[-277 -172 -308 -380  335 -157  442  733 -347  183 -157   84  -63  432
  573  -60  146   -8 -122   28  244 -246 -174 -185  -15 -314 -199  267
  315  751  231  -85  560  158  158 -329 -100]  7
[-456  -97  194  -58 -155 -463  115  122 -111  530 -388   -5 -276  156
 -139  -51   29   -4  -28  526  186  -28   11  -87   31  199 -273   60
  274  431 -111 -164  322  297  -14  110   93]  2
[-272 -357  -63 -180   99 -138  403  441 -258  108  -37   36   94  358
  372  104   83  -99 -284 -177  104 -221 -253 -108  -42 -220  -98   36
  122  610  261  -22  551   -8  251   13  -95]  5
[ 110  -77  185  218  -42  232   91 -220  -65 -221  -53 -317  509 -380
    9   64  455 -143  -21 -330  -76 -242  294 -270    8 -296  -53   36
 -215 -329  -22 -223  -78   33 -372  312   75]  9
[ 160  -10  327  295   -5   85   97 -215  -41  155 -184 -195    7 -267
 -190  -25  598  -36  -25   74  -66  -24  226 -298   72  -90 -167  278
   39  -75   81 -269  216  233 -237  263  219]  5
[ 186 -285  132  238  233  118  307   34 -204 -357  -85 -238  442 -268
  153  103  473 -154 -270 -367 -102 -293 -107 -297  106 -431 -168  260
   26  139  178 -105  516   78   84  142   55]  0
[  66 -262  -96    7 -551   89    4  122  108 -485  465 -166  274 -196
 -133  220 -164  -35 -100 -162 -260  -61   59 -151 -317  258  161 -317
  -79   30   28  245  106 -321    9  301 -172]  9
[   0 -230    5   29 -122   93   40   71  -22 -289  160 -102  352 -101
  -36   71  118  -69  -88 -305  -28 -134   58 -149 -137  -89   50 -106
 -131  -55   80   12  -43  -99 -130  249   -9]  10
[-447 -180 -106 -372 -477  -36  118   92  -80   62  -12  109  138  187
  101    6 -340 -156   44   84  245 -202   -1 -137  -75  164  156 -347
 -231  133 -243  -78 -110 -174 -172  148 -265]  6
[-231 -282  167  -84 -112   12  364   23 -303 -143   -1    1  354   40
  219  116   52 -324 -214 -143   80 -257  -56 -170   33 -139 -105  -87
 -178  284   79    1  595  -57   66  129 -170]  3
[ -58 -157  479  474 -389 -123 -129 -429   10 -127  -85 -178   99 -378
 -543   85  244 -147   19    6 -121  213  178 -167   49  241   65  -10
 -145 -271 -120   42  305   91 -251  434  158]  7
[ 136 -353    0   94 -172  120  212   69  -58 -333  399    8  248 -142
   44  263   28 -116 -180 -173 -295 -138 -172 -198  -69  116  -42 -121
 -122  252  246  219  489 -147  246  287 -200]  11
[ 487 -112  -96  248  226  385  -13  150   52 -410  203 -385  438 -461
  146   30  678   92 -111 -652 -200   30   74 -327  -37 -442 -142  292
  170 -263  207 -125  176   88 -337  125  151]  3
[ 151 -163  395  447   38  156  194 -491 -201 -215 -198 -185  467 -386
  120  110  466 -336  -58 -254   63 -318   15 -234  200 -291 -132   65
 -262 -231   44 -194  207  104  -61  367    2]  11
[ 327 -161  178  444   37 -249  -32  392   12    7   43 -302 -177 -260
 -292   61  414  230 -146  -93 -422  192  -53 -165  -86  110 -233   54
  468  290  240   19  439  325  274  263  286]  10
[  35 -209  330   74 -513  275   -9 -643   40 -651  274 -140  634 -479
 -349  209   78 -335   46 -224    8 -164  242 -240  -88   16  219 -190
 -548 -452 -132  -14 -107 -268 -362  391 -135]  8
[ 100 -132  271  212 -696  292   34 -697   96 -588  171 -147  605 -361
 -291  141   99 -349    3  -71   -8 -200  284 -290 -141  216  223 -254
 -630 -512 -304  -82 -171 -309 -282  484 -162]  0
[-314 -386 -119 -282 -308   -8   87  342   33 -339  398    8  276  257
  -31  214 -305    5  -77 -201   15  -69  -92 -130 -228  158  147 -274
  -28  113  -88  199  184 -207 -153  103 -173]  6
[-364 -380   32 -345 -478  -83  248  -56 -128 -366  239  163  225  119
   65  204 -349 -329 -106   33   33 -248  -45 -148 -100  178  213 -290
 -318  166  -90  238  443 -273   88   81 -354]  9
[-209 -160  271  -12 -583 -250   59 -159 -103  125   12   34  -69   35
 -433  145 -240 -172  159  389   -6   91   15  -33  -78  519  111 -293
 -135   27 -284  132  284   86    5  303 -135]  8
[ -72   18   87 -133   36  184  114  -93  -95  -45 -200 -229  294 -106
   78   -8  275  -44    1 -157  210 -144   83 -275   29 -281  -88  121
  -11 -220 -228 -269  -15  139 -459   -8   23]  11
[-439 -356 -256 -366   49 -227  185  594 -146  108    6    3  173  340
  288   13  -33    9  -89 -314  200 -143 -101 -122 -135 -215  -71 -106
  224  402  203  -36  197  -13 -116   18   35]  10
[ -51  -59   51   53  165 -266  113  450  -62  294  -65 -213 -232   86
 -139  -12  334  167 -130  145 -206  332  -17 -189  -27   97 -271  297
  463  419  195  -28  648  361    8   49  111]  6
[-379 -461  -47 -156 -315 -184  301  217 -173 -105  117  180  158  270
  209   99 -308 -254 -110  -77  260 -164 -375  -57  -62   94   46 -239
   -4  440    0  159  497 -152  184  198 -275]  0
[ 521  -64  140  458   85   95  113  -63   40 -123  -23 -340  113 -474
 -245  -27  719   86  -20  -64 -258   57  107 -231  -35   13 -217  302
  209 -144   89 -149  330  334  -84  361  272]  5
[-656 -232  253 -350 -461  -68  204 -481 -199   10 -242  230  323  279
  158   84 -379 -607   24  182  531 -407  -36    4  145   26  245 -279
 -450  -36 -421  -77  179 -183 -218  135 -307]  5
[ 311 -321  133  443  -84   44  123  200   77 -138  149 -294  112 -214
 -229   14  519  141 -101 -142 -346   33   25 -207 -153  132 -187  109
  114    9  218   45  424  244   19  415  138]  11
[-599 -406   22 -424   78 -302  331  299 -249  228 -111  170   53  564
  455   14 -135 -258 -190   44  391 -219 -258  -67   40 -160  -48   56
  173  530    4  -17  597   33  -11  -94 -210]  9
[-533 -350   82 -435 -189  -74  252   25 -263  228 -127   44  191  566
  398   40 -200 -322 -243   68  362 -320 -197   -4   84 -106   25  -24
   -7  459  -93  -80  476 -114  -50   18 -304]  2
[ 407 -219  298  455  147  391  224 -276 -158 -560   35 -359  647 -568
   60  102  762 -251 -153 -510  -85 -223   89 -376   97 -472 -116  337
 -158 -291  187 -122  490  137 -191  328   17]  2
[ -51 -239 -125 -198  208    4  376  575 -355 -196   51 -148   29  243
  286   70  149  -31 -305 -248 -155  -90  -78 -336  -18 -241 -129   87
  117  607  461  127  694    4  269 -193 -116]  0
[  -4 -253 -106  -23  412 -355  151  862 -135  129    2 -206 -319  101
  -58  -77  422  302 -117  -17 -288  296 -141 -216  -32  -28 -266  430
  684  685  366   39  834  443  100  -82  115]  3
[-146 -202  -81 -154  145  -31  328  294 -268   11   29  -58  108  200
  230   92   97  -13 -158 -209   10  -60 -299 -126   57 -188 -115  119
  178  448  148   15  635  110  107   -5 -131]  11
[-505 -310 -444 -756 -292 -133  236  691  -63   77  380  192  -71  513
  127  103 -604   79  -83   26  -12   72 -179  -45 -266  245  131 -211
  121  547  -15  290  316 -286  -28  -83 -327]  4
[  86 -317 -213  -77 -183  -96  199  259 -188 -433  463   68  102   63
  -75  247 -356  -53  -61 -130 -227  -15 -275  -79  -98  217    4 -225
   71  419  257  413  555 -141  431   52 -210]  11
[-222 -149   66  -59  -76  137  234   26 -120 -102 -164 -189  464  -47
  151  -41  295 -139  -20 -318  256 -204   85 -271  -88 -325  -14   41
 -103 -108  -26 -250  100  -34 -389  154    4]  7
[-455 -365    7 -385 -522  -96  259   43 -208 -180  176   89  146  270
   63  148 -438 -319  -86   68   70 -149 -138  -36  -27  262  241 -298
 -272  410 -103  201  503 -238   85  132 -463]  1
[-149  -62  118 -143 -126   42  138 -269  -79   12 -196  -94  298 -152
   -7   49  149 -155   29  -65  113 -240  145 -223  122 -187   53   21
 -223 -117 -163 -280 -171   15 -314  149   -8]  11
[ -37 -375  304   46 -447   21  206 -279 -145 -602  231  -42  494 -122
  -67  206  -87 -420 -145  -76   94 -244   30  -93  -86  129   86 -222
 -323  -79  -77  207  418 -146  111  275 -247]  2
[ 113  -38   90  181  -27  130  125 -183  -56  -86 -243 -166  441 -406
  -21   65  402  -99   34 -153  -10 -412  179 -282  -72 -268 -146  -49
 -204 -283 -134 -350 -278   62 -243  273  157]  3
[ -38 -291  231   55 -421   62  104 -276 -175 -536  214   24  267  -85
  -14  129  -89 -382  -22  -53  118 -168    0 -212   46  174  155 -268
 -216  -96 -121  220  461 -139   11  282 -139]  10
[-558 -385 -273 -497 -425 -227  145  525  -74  -61  414  226   20  348
  -72  178 -641  -12   -5 -129   66  142 -154    9 -281  299  169 -371
   57  454   67  381  322 -361  -58   38 -201]  7
[-518 -148  325 -224 -439 -200  144 -147   -5  584 -181   67  -63  365
   -7   -1  -38 -129   15  434  264  -85   11  -20   24  216  -50 -116
  -46  173 -321 -240  193  117 -202  234  -69]  8
[-481  -51 -118 -389  -38  -38  332  298 -248  242 -299   94  218  333
  348  -90   27 -112    4   -2  532 -247    5 -147  -15 -180  -14   43
   28  125 -336 -261   33    1 -311    4 -123]  2
[-119  -59  -47   -2  148   44  182  169  -87   44 -239 -163  272 -215
  196  -13  418   -9   72 -208   92 -266   96 -305  -32 -334 -108  140
   62   26   60 -326  -19  111 -340  122   66]  7
[  24 -264  605  172 -615  218   90 -788  -59 -697  214  -66  547 -387
 -206  298   31 -496  -94   -9  -42 -284   95 -227  -18  175  266 -374
 -662 -508 -247  128  172 -230   13  540 -206]  4
[ 361 -454  397  400 -370  146  -58 -409    3 -814  489 -204  435 -568
 -268  302   21 -254   39 -181 -370 -178  -11 -156  -79  180  131 -262
 -223 -369   61  369  344 -147  123  561  -79]  11
[-299  -74   48  -72 -328 -164  270  249 -205  440 -261  -20 -229  289
   79 -107    9  -92   39  342  184   15  -14 -206    7  227 -112   11
  158  336 -196 -111  531  199  -72  104 -139]  4
[ -53 -105  173  169   13  -53  198  172  -91  204 -203 -206 -106   65
  -31 -132  460    7  -52   74   -5   44  163 -300   31   -8 -140  283
  185  204  151 -200  437  225 -198  155   73]  6
[-245 -149   74  -69   58  -79  208  281 -112   25 -213  -66  237  -87
  146   47  207  -49 -109 -147  208 -240   90 -197  -89 -265  -83   32
   47  116  -57 -225   35   44 -184   27  140]  6
[-323 -245  -86 -254   96 -379  212  899 -205  359   -2   -6 -286  521
   48    5   46  190 -134  172  -44  136 -100 -146 -112  151 -168  105
  483  730  206   62  559  188  189  -40  -30]  10
[   8 -262   62   -1  445   76  310  367 -207 -143  -47 -216  314   29
  448   95  507  -82 -331 -373   -7 -311 -110 -255   40 -547 -214  250
  166  330  354 -115  569  239   25  -80   42]  1
[ 219 -130  276  246 -487  397  -36 -644   81 -619  216 -254  661 -426
 -249   95  203 -275   29 -188    9 -190  270 -194 -155   44  136 -129
 -479 -629 -220  -25 -181 -212 -412  449  -71]  7
[ 230 -254  138  225 -163 -220  -33  236  -19 -154  256 -281  -96  -43
 -351   32  135   36 -119   56 -474  275   35  -99 -146  387  -60  -74
  213  244  260  248  553  160  243  324    8]  1
[ -39   21  393  282   -6  -83  149 -151 -100  376 -439 -267   55  -60
   30 -184  570  -68  -46  256  105 -130  280 -197  138  -32 -284  237
   66  -88  -35 -348  123  388 -223  300  144]  11
[ -16   -9   83   84 -201 -192  214  221 -101  225  -29 -132 -152   47
 -166  -19  111   19   -1  211  -64  257    6  -85 -124  317 -184    7
  252  253  -83    8  564  169   54  172   23]  1
[-218 -135  198    3 -410   36  120 -333   -3 -321   -8 -141  508 -105
 -108   94  -35 -263  -10  -35  221 -196   72 -146  -76   87  159 -209
 -292 -269 -320  -95 -124 -134 -285  389 -166]  1
[-133  -41  -87  -65 -410  124  147   14  -22 -305  139  -21  352 -203
   18  119   35  -67  121  -56  123 -234  194 -253  -63  119   93 -143
 -209  -85 -209 -105 -144 -117 -271  231 -183]  10
[ -65 -326   37 -131  -75   99  285  164 -198 -401  252    3  385   85
  172  147   36 -185  -91 -156  -40 -256 -103 -222  -88   21    0 -139
 -166   83   38  111  493    7  101  143 -274]  4
[  45 -196   54  -65 -482  258   71 -308   72 -368  303   -5  469 -198
  -99  165   43 -202  106 -203   17 -129   90 -225 -200  147  236 -244
 -385 -354 -146  -34 -104 -291 -265  385 -180]  11
[ 111 -143 -101    0 -262  129   -6   -1   24 -416  232  -79  259 -323
 -216  128    2   11   93 -237 -165 -109   94 -216 -153   56   75 -205
 -153 -181    2   71 -111 -151 -119  217  -16]  10
[-249  -77  301   37  -93 -264  106   21 -104  555 -246  -60 -136  154
 -156   58  185  -10   -4  371  -20   -6   18  -71   32  162 -154   44
  105  245  -55 -201  208  252  -33  253   43]  1
[ 163 -158  183  227  276 -250   37  371  -87  160 -117 -247 -167 -124
  -95  -17  501  128 -114  -59 -219  176   79 -225   30  -59 -220  297
  451  197  255  -70  459  403  -28   88  250]  6
[-284 -343  -66 -258 -491 -288   94  524  -60   91  326  -20 -370  321
 -275  101 -373  101  -58  264 -275  291  -76 -134 -242  559   46 -166
  239  542   62  396  732   -9   98  114 -250]  2
[ 544   17  443  802 -194  307   57 -488  117 -514   21 -357  371 -814
 -561  122  663  -25  140   17 -252 -104  305 -320 -150  172 -191   32
 -218 -721 -179  -65   59  220 -223  573  271]  5
[-409 -262  516  -70 -671 -297   74 -123  -65  130  -52  -71 -196  176
 -337    7 -205 -212 -126  384   14  132  112  -45 -115  458  130 -285
  -71  177  -85  131  452  -96   61  342  -64]  6
[-193 -453  -42   12 -270  -63  233   88  -60 -281  196   39  272  -39
  116  175 -144 -247 -111 -173  -79 -181 -218  -54  -18   81   72 -165
 -178  223   47  253  534  -75  111  266 -296]  8
[-453 -160   36 -311 -421 -376  180  197 -134  467   12  179 -211  548
  -38  105 -347 -113  -31  467  120   97  -39   24  -47  474   54 -180
   44  457 -198   71  320  -11   88  107 -191]  1
[ -88 -295 -136 -121 -593   68    6  211  104 -468  692   56  147   18
 -224  284 -394   69    0 -203 -170  187  -45  -96 -304  422  265 -404
 -152   91  126  401   51 -416   22  249 -231]  0
[-213 -429   82 -175 -196 -127  177   45 -204 -285  277  100  269  200
   87  265 -270 -284 -172 -133   33 -106 -271   -5  -22   40  108 -182
 -118  264   52  262  516 -102  220  121 -272]  6
[  63 -441   94  112  169   16  449  292 -353 -275   44  -44  402   39
  231  118  288 -216 -117 -421   76 -284 -141 -144    6 -323  -34   87
   18  190  246   79  589   31  171  185   20]  11
[-283 -158  358   13  -55   35  233 -338 -231  -96 -244  -37  369  -57
  127   62  249 -366  -63  -67  332 -280  109 -168  125 -184  -22   28
 -281  -91  -94 -180  230   43 -231  175  -76]  2
[ 239 -241  508  329 -169  324  105 -483  -72 -580  134 -283  623 -317
  -44  151  424 -320 -197 -201 -150 -247   85 -228   20 -108   44  -43
 -389 -398   -3   17  270  -77   -8  468  -77]  7
[ -27 -230  -52   99  -59 -120  152  536  -83  112   67 -221 -159  126
 -145    3  234  178  -92   53 -242  108   24 -205  -89  166 -166  187
  333  401  147   86  587  238  -70  135   -3]  1
[ -73 -183 -114 -205  221 -335   86  716 -140  291  103  -53 -289  403
  -40   25   61  225  -50  126  -75  250 -181  -84 -185  147 -230  141
  616  568  211  102  569  304   92 -153   74]  7
[-319 -423  289    3 -581   -2  198 -201  -11 -320  280   88  349   65
   45  150 -359 -348 -119  102  100 -286  -77  -43 -150  279   33 -388
 -364   98 -140  154  284 -266  115  363 -370]  4
[ 189  -83  -12  377 -116  162   95  139   29 -540  143 -287  468 -587
 -167  156  404   48  -74 -431 -198  -10  195 -399  -76  -44    8   -2
  -97 -250   68    0   77   70 -230  323   86]  4
[ 459  -24  270  570  424  279  239  -44 -166 -484 -153 -410  573 -590
  226   -8  896 -120 -264 -448 -109 -215  116 -356  113 -549 -307  433
   39 -177  184 -248  432  257  -43  157  137]  3
[-169 -457 -212 -185  200 -227  194  505 -178 -192  235   -2  -35  182
  120  156 -117   15 -169 -158 -219  -85 -279 -119   -9  -54  -84   68
  316  648  367  273  691   12  216  -12  -76]  4
[-326  -61  403  195 -473 -210  -54 -380  132  166 -272 -118  -30 -195
 -420   72   96 -133  104  482   66    7  162 -211   33  350  -14    1
  -86 -159 -276 -127  132  174 -291  340  -54]  2
[  26 -432  224  -91 -500   95   60 -327  -88 -510  407    3  381   -6
  -24  201 -329 -395 -143  -43  -28 -166 -106   19 -108  216  183 -296
 -320  -64 -138  296  357 -259  118  274 -330]  6
[ 339 -164  169  464  -56  -80 -121   91   73 -256  154 -374   -3 -400
 -480  111  339  120  -56  -36 -571  238   80 -256  -22  219  -98  153
  248  -14  142  181  440  226  -39  355  113]  7
